Each row has a hidden trait or not; one of two labels after the row says which. A new part has a new trait and new labels.
(in the rows, 128 means zero)
[136 131 147  96 162 123 138 115 135 151 125  79 128  42 120 121 122 132
 146]
M
[130 146 111 151  86 126 139 141 206 121 154 139 128 158 156 128 117 116
 118]
M
[136 222  84  99  77 142 142 147 120 150  93 117 131 217 154 116  96  88
 117]
Z
[131 146 103 149  83 123 147 139 222 134 162 146 127 178 172 127 110 111
 125]
M
[144 167 109  43 144 129 152 106  14 245  76  76 132 127 130 104 101 106
 164]
M
[141 125 137  59 179 129 139 102   3 212  75  68 131  68 101 111 119 125
 158]
M
[132 193 120 125 105 140 125 139 139 103 103 108 129 164 129 127 121 116
 112]
Z
[128 188 135 130 102 139 120 140 156  95 110 115 128 156 124 129 127 119
 115]
Z
[136 133  96 103 125 123 153 121  87 214 127 135 131 166 158 114 105 102
 148]
M
[134 159 124 119 120 129 134 130 136 140 124 111 129 131 133 124 119 119
 125]
Z
[141 172 123  97 127 135 131 123  74 145  95 116 130 132 113 120 120 120
 130]
Z
[145 142 115  70 149 122 162 110  60 247 100  79 131 117 147 107 102 109
 160]
M
[130 177 148 122 111 140 120 133 121  92  99 104 128 128 111 128 126 125
 114]
Z
[133 113 111 111 144 117 154 116 132 195 143 128 129 121 154 119 113 113
 149]
M
[138 100 161  69 212 124 132  97  26 185  84  64 129  32  94 115 134 141
 161]
M
[130 106 143 106 165 125 126 110  63 162 116 107 128  93 112 125 132 136
 146]
M
[130 187 112 116 110 137 126 138  96 143  95 113 130 169 130 126 111 113
 122]
Z
[139 110 160  98 181 120 138 106 115 161 120  75 128  43 115 121 130 144
 154]
M
[133 188 109 120  96 141 128 141 124 124  95 112 129 176 135 125 117 107
 115]
Z
[134  88 182  70 227 129 114  78   1 152  65  55 128   1  47 123 154 163
 160]
M
[145 151 109  67 154 122 156 108  44 246 101  84 132 125 144 103  92 104
 161]
M
[135 165 138 109 148 133 134 125 134 123 113  79 128 100 118 126 126 132
 131]
M
[129  80 148 111 172 121 126 112  75 151 122 111 129  86 111 126 134 142
 146]
M
[133 160  96 143  89 121 153 139 218 147 169 149 126 178 179 124 106 106
 123]
M
[130 161 136 113 126 137 119 130  90 123  97 103 129 123 114 125 131 128
 125]
Z
[133 118 124 113 143 122 144 114  89 188 127 127 129 114 139 120 116 117
 149]
M
[141 111 144  76 189 121 143 106  73 191 111  67 129  51 119 115 124 137
 161]
M
[136 159 119  91 128 134 131 125  62 165  84 103 130 144 126 119 120 115
 133]
Z
[142 125 151  62 191 128 136  99   1 205  76  67 131  70 103 112 120 132
 157]
M
[129 133 152 132 144 129 125 130 140  91 129  97 127  86 109 131 139 142
 125]
Z
[129 182 128 126 106 140 122 140 129  86 109 110 129 141 116 128 128 121
 123]
Z
[131  97 130 120 153 117 142 113 130 156 144 125 128 103 139 122 121 129
 149]
M
[135 121 108  97 128 118 153 118 113 200 109 121 129 141 157 116 107 107
 151]
M
[135 194 105 110  98 138 131 139 100 143  97 116 130 182 139 119 113 107
 122]
Z
[133 196 108 118  87 140 128 145 141 113 106 115 129 176 135 124 120 108
 111]
Z
[144 119 139  78 172 119 146 106  90 212 108  78 129  63 124 112 118 130
 157]
M
[127  75 151 148 156 113 139 121 204 136 172 126 126  66 138 132 134 146
 140]
M
[130  74 135 128 150 113 140 120 142 169 156 130 127  87 140 125 127 134
 145]
M
[131 102 124 142 135 114 150 122 187 165 173 135 127 116 158 124 119 125
 141]
M
[135  76 173  91 201 118 131  99 101 138 122  66 127   4  99 125 140 155
 157]
M
[128 112 131 158 124 120 137 132 221 109 166 133 126 111 151 132 129 135
 127]
M
[133 208  95 118  73 140 136 147 140 124 108 118 130 205 149 122 113  96
 113]
Z
[131 204 108 122  95 140 129 142 128 116 104 112 129 175 132 123 113 106
 115]
Z
[130 189 114 126  97 139 133 145 139 110 109 117 129 162 134 127 119 113
 113]
Z
[140 127 139  90 170 119 147 109 101 188 120  80 129  59 130 116 115 127
 154]
M
[141 145 128  89 162 121 153 115 108 192 112  77 130  92 141 114 109 106
 151]
M
[128 125 123 159 118 119 141 132 225 121 168 136 127 126 156 131 123 127
 124]
M
[128 166 158 132 137 134 118 136 151  78 118 105 127 101 110 133 137 138
 116]
Z
[139 128 146 101 173 120 143 110 115 167 127  78 129  59 127 117 121 133
 153]
M
[139 157 124 112 137 128 141 126 136 142 119  78 129  98 138 122 115 121
 129]
M
[132  87 129 119 152 115 149 115 140 171 143 125 128  98 139 123 125 129
 150]
M
[129  72 145 111 166 121 127 110  78 164 123 118 128  86 112 126 136 139
 141]
M
[135 201 114 124  86 138 130 144 142 126 106 118 130 181 148 125 112 107
 112]
Z
[128 103 135 163 132 116 142 129 212 120 177 131 126 130 146 131 129 134
 132]
M

Next part:
[140 154 121 119 118 127 137 162 128 160 113 122 141 188 117 108 136 152
 110 127 129 121 195  94  45 137  98 124 129 121 160 136 148 211 130  73
 110 141 159 104 128 129 120 145 119 138 107 255 154 125 122 127 127 169
 169 108 146  86 110 101 151  89 123 118 123 119 117 136 130 118 125 133
 173  82 117 134]
Z246
[168 128 127 127 127 128 132 128 165 134  98 128 126 132 114 150 129  86
 126  92 129 126 131 111 140 129 126 151 121 133 135 128 119 146 114 124
 127 130 171 116 128 128  85  84 115 130  92 205 127 128 100 169 127 134
 128 154 131 112 156 129 152 157 127 137 127 129 127 116 109 126 129 150
 114 120 113 153]
Z246
[113 140 121 111 124 139 135 114 128 151 127 128 105 132 124 117 129 154
 122 115 108 161 132 136  84 134  86 132 127 138 154 128 135 156 129   1
 122 118 140 166 128 128  69 130 114 132 120 120 126 139 124 102 127 141
 154 158 123  90 122  55 106  96  58 157 125 122 124 108 123 161 180 128
  98 112 124 131]
Z246
[119 100 129 130 131  94  93 127 128  81 128 135 132  82 131 133 126 121
 133 123 127 143 112 128 123 123 132 118 129 119 108 128  62 237 127 132
  63 124 102 201 128 130 153 127 131 131 133 135 138 115 144 134 131 115
 123 131 123 139 133  92 143  87 130  93 177 126 131 126 132 133 129 130
 129  29 129 118]
Z246
[ 85 120 127 127 129 128 125 187 128  84 194 128 126 130 126 125 129  94
 126 130 136 127 130 139 128 118 148 129 128 166 139 125 131 153 128  61
 125 107 134 165 128 128 127 130 127 113 126  97 124 128 124 123 127 135
 116 127 127 104 134  98 122 128 140  70  64 129 120  86 125 144 121 128
 127 121 150 141]
Z589
[123 127 150 152 122 128 134 130 129 142 161 151 124 101 124 121 136 128
 121 144 132 125 132 129 136 135 125 134 136 140 129 141 135 149 129 131
 172 133 143 111 128 121 123 125 124 116 122 119  75 132 116 120 128  92
 129 124 201 117 134 116 110 124 126 111 135 141 109 191 120 124 126 129
 162 142 127 137]
Z589
[171 127 141 127  79  95 130 135 102 148 128 128 127 106 114 125 145 111
 126 149 128 103 129 128 130 108 127 113 127 131 161 128 131 171 129 123
 127 114 131  49 128 129 167 130 127 139 127 129 126  86  88 143 139 132
 128 127 129 124 102  58 172 163 121 170  60 129 135 129 117 126 124 129
 128 123 129 129]
Z246
[144 161 155 121 160 145 133 129 122 136 136 128 158 132 126 151  95 159
 123 130 119 123 131 129 132  59 125 132 109 139 132 127 133 255 126 122
 124 132  89 112 120 128 111  99 126 130 135 119 127  97 183  59 128 125
 127 125 135  79 123  50 102  69 126 123 127 130 125 130 124 121 123 128
 181 131  94 131]
Z246
[133 190 127 133 185 125 122 138 108 141 128 127 123 133 130 121 118 139
  95 130 134 125 134 129  87 136 104 140 102 141 144 180 129 157 129 165
 126 160 197 185 146  45 123 111 110 110 119 119 126 126  89 120 127 194
 127 124 136  63  48 121  29 198 183 150 126 163 126 125  98 123  84 129
 144  34 107 132]
Z246
[175  99 166 127  65 128 131 208 128 133 128 135 114 131 116 125 109 132
 133 109 129  95 145 128 108 115 126 136 128 133 133 129 131  48 128 126
 114 130 134 117 133 129 172 109 127 129 125 107 118 127 133  75 116 136
 132 128 122  95 165  36 236 128 128  82 128 132  97 147 127 126 127 158
 128 124 126 156]
Z589
[133 128 127 101  75 128 133 129 109 154 128 103 124 132 125 181 130 143
 143 134 124 182 175 147 141  78 126 132 120 149 138 128 133 255 124 121
 123 133  52 167 130  95 125 133 125 132 122 121 127 122 169 135 159 177
 131 114 255 188 139  52 105 119  50 182  65 133 126 118 124 125 126 136
 127 114 100 118]
Z246
[137 128 129 124  93 127 136 129 129 110 105 128 137 135 122 118 130 142
 119  99 129 124 134 130 136 137 124 151 127 146 160 120 132 160 129 119
  67 130 191 157 150 126 142 137 123 118 116 117 148  96 110 121 127 158
 159 123  72 106 118 217 161 106 127  91 110 208 111 138 121 123 127  97
 126 106 123 131]
Z246
[131 128 152 154 109 128 131 127 114 112 127 128 126 144 126 168 128 166
  96 129 128 136 130 158  47 128 125 129 128 132  94 131 102 141 139 141
 154 108  69 124 127 131 125 130 123 132 125 225 134 129 127 143 127 132
 146 127 128 171 128 127 167 107 128 164 150 108 125 129 171 164 130 128
 128 152 127 128]
Z246
[  1 128 128 126 125 128 132 129 129 106 128 129 144 132 101 124 124  97
 124 130 130 116 119 129  86 182 125 131 127 135 137 171 133 144 128  66
 124  92 137 118 140 132 124 156 126 130  98 100 160 117  92 124 141 197
 129 125 133 121 124 123 144 112 123 163  90 110 126 151 124  95  89 165
 126 120 118 121]
Z589
[132 129 127 124 193 118 134 128  83 136 174 128 124 131 126 122 112 138
 122 130 129 126 131 112  67 151 124  82 128 138 136 151 134 182 122  59
  96 212 139 151 128 138 126 141 125 131 124   1 124 127 133 120 128 149
 127 126 228  82 127 122 121  73 125 183 127  85 134 132 121  54  39 171
 127  95 154 165]
Z589
[231 130 126 161 137  80 137 171 122  99 125 128 121 126 102 131  44 170
  84 132 129 128  87 128 136 128 106 134 133 109 169 128 139 255 129 181
 120 135 143 106 128 128 122 141 123 134  66 208 110  96 112 117 120 171
 130 122 137  50 117 118 103  98  63 140 170 131 122 132 109 122 131 104
 126 104 122 137]
Z246
[130  80 127 126  94 128 132 173 139 111 139 128 124 138 126 125 129 133
 124 129 128 127 105 115 166 172 126 198 135 134 136 111 131 133 112  96
 113 132 200 119 128 157 126 131 126 130 124 121 126 113 118  96 114  81
 126 125 166 118 101 123 117 127 133 132 119 118 109  50 139 158 101 128
 105  59 114 129]
Z246
[114 131 155 116 137 130 111 126 127  97 154 129 140 117 137 145 155 166
 145 122 118 135 183 100   1 113  94 116 130 101  76 128 113 140 134  22
 141 107  95 222 128 127  60 112 136 145 147 151 133 130 198 156 170  91
 128 129 164 118 143 148 193 176 131 110  55 123 153 119 140 137 133 141
 131 161 138 101]
Z246
[147 128 125 132 120  80 144 128 130 158 118 110 136 139 128  48 141 171
  99 106 146 121 138 136 141  68 120 139 126 145 145 136 145 182 131 110
 116 119 160  64 165 129 179 143 116 137  78 106 124 110 117 108 128 164
 110 119 141  92 110 113  73 121  85 144 124 134 118 112 103  99 125 128
 117  36 120 134]
Z246
